Here is a tiny trained network, its code and every weight. The questions are about switching its units off for an input and a class, where a switched-off unit gives its printed mean instead of its output.

import numpy as np


def w(rows, s, z=0):
    codes = np.array(rows[::2]) - 128.0
    scale = np.full(codes.shape[1], s)
    scale[-1] = z or s
    return codes * scale


def f(y):
    return y / 2 * (1 + np.tanh(0.7978845608 * (y + 0.044715 * y**3)))


def log_softmax(a):
    a = a - a.max(-1, keepdims=True)
    return a - np.log(np.exp(a).sum(-1, keepdims=True))


def net(x, mask):
    res = np.array(x, float).reshape(1, 4) / 4 @ E
    y = f(res @ A[0][:, :-1].T + A[0][:, -1])
    res = res + np.where(mask, y, B[0][:, -1]) @ B[0][:, :-1]
    return log_softmax(res[-1] @ U[:, :-1].T + U[:, -1])


A, B = {}, {}
E = w([
[207,255,111,183],'x0',
[85,159,15,104],'x1',
[202,87,114,168],'x2',
[54,123,118,202],'x3',
],0.011)
A[0] = w([
[58,144,67,154,201],'n0',
[206,105,136,238,158],'n1',
[129,194,119,222,187],'n2',
[208,79,136,153,170],'n3',
[78,137,249,86,137],'n4',
[100,40,85,135,141],'n5',
[132,151,50,93,254],'n6',
[62,47,98,88,183],'n7',
[143,105,175,62,208],'n8',
],0.012,0.0059)
B[0] = w([
[65,112,46,94,217],'n0',
[169,172,73,153,255],'n1',
[81,168,76,126,253],'n2',
[190,140,119,169,223],'n3',
[111,119,145,191,227],'n4',
[124,80,142,128,206],'n5',
[179,128,93,10,246],'n6',
[147,92,105,132,249],'n7',
[171,126,176,154,220],'n8',
],0.014,0.0096)
U = w([
[166,145,156,94,140],'0',
[185,157,126,210,167],'1',
[64,130,181,140,4],'2',
[96,43,104,138,119],'3',
[63,184,111,152,195],'4',
[137,111,217,249,129],'5',
],0.014,0.0042)

Each question gives the input, the list of numbers given to net, and the class t.
The units are the neurons (one row each of A and B). Each row of codes is followed by its name. A weight is (code - 128) times the scale printed after its matrix; where a second scale follows, it is the last column's (A, B and U).
mask holds one flag per neuron, in row order. A switched-off neuron (its flag False) gives its mean, the last column of its row in B, instead of its output. The means were averaged over made-up inputs and are rounded, as every weight is.
A unit's drop is (log p(t) with every unit on - log p(t) with that unit switched off) / (log p(t) with every unit on - log p(t) with every unit switched off).
The circuit of an input: a set's keep is (log p(t) with only the set's units on - log p(t) with every unit switched off) / (log p(t) with every unit on - log p(t) with every unit switched off). Starting from all 9 units, units are removed one at a time, each time the one whose removal leaves the highest keep (on an exact tie, the one counted first), for as long as the keep stays at least 0.8.
units of the circuit, in order: the units of the circuit, biggest drop first
unit that matters most: the unit with the biggest drop
top k neurons: the k neurons with the biggest drops, biggest first
drop when u is switched off: that unit's drop, to one decimal
input [-2,8,-3,-2], class 3: unit that matters most => n0
input [1,8,-1,3], class 3: units of the circuit, in order => (n6 n0)
input [2,-7,-1,-1], class 5: top 3 neurons => (n6 n4 n0)
input [5,6,6,0], class 4: units of the circuit, in order => (n2 n8)
input [0,5,1,-1], class 3: top 4 neurons => (n0 n1 n8 n3)
input [2,-2,4,8], class 4: top 2 neurons => (n2 n8)
input [7,3,3,-7], class 0: top 4 neurons => (n6 n4 n8 n7)
input [-5,6,4,-8], class 0: top 2 neurons => (n6 n0)
input [8,5,1,-5], class 0: drop when n6 is switched off => 1.0
input [-5,-7,-5,2], class 5: drop when n0 is switched off => 0.0
input [7,7,-1,-8], class 0: drop when n6 is switched off => 0.7
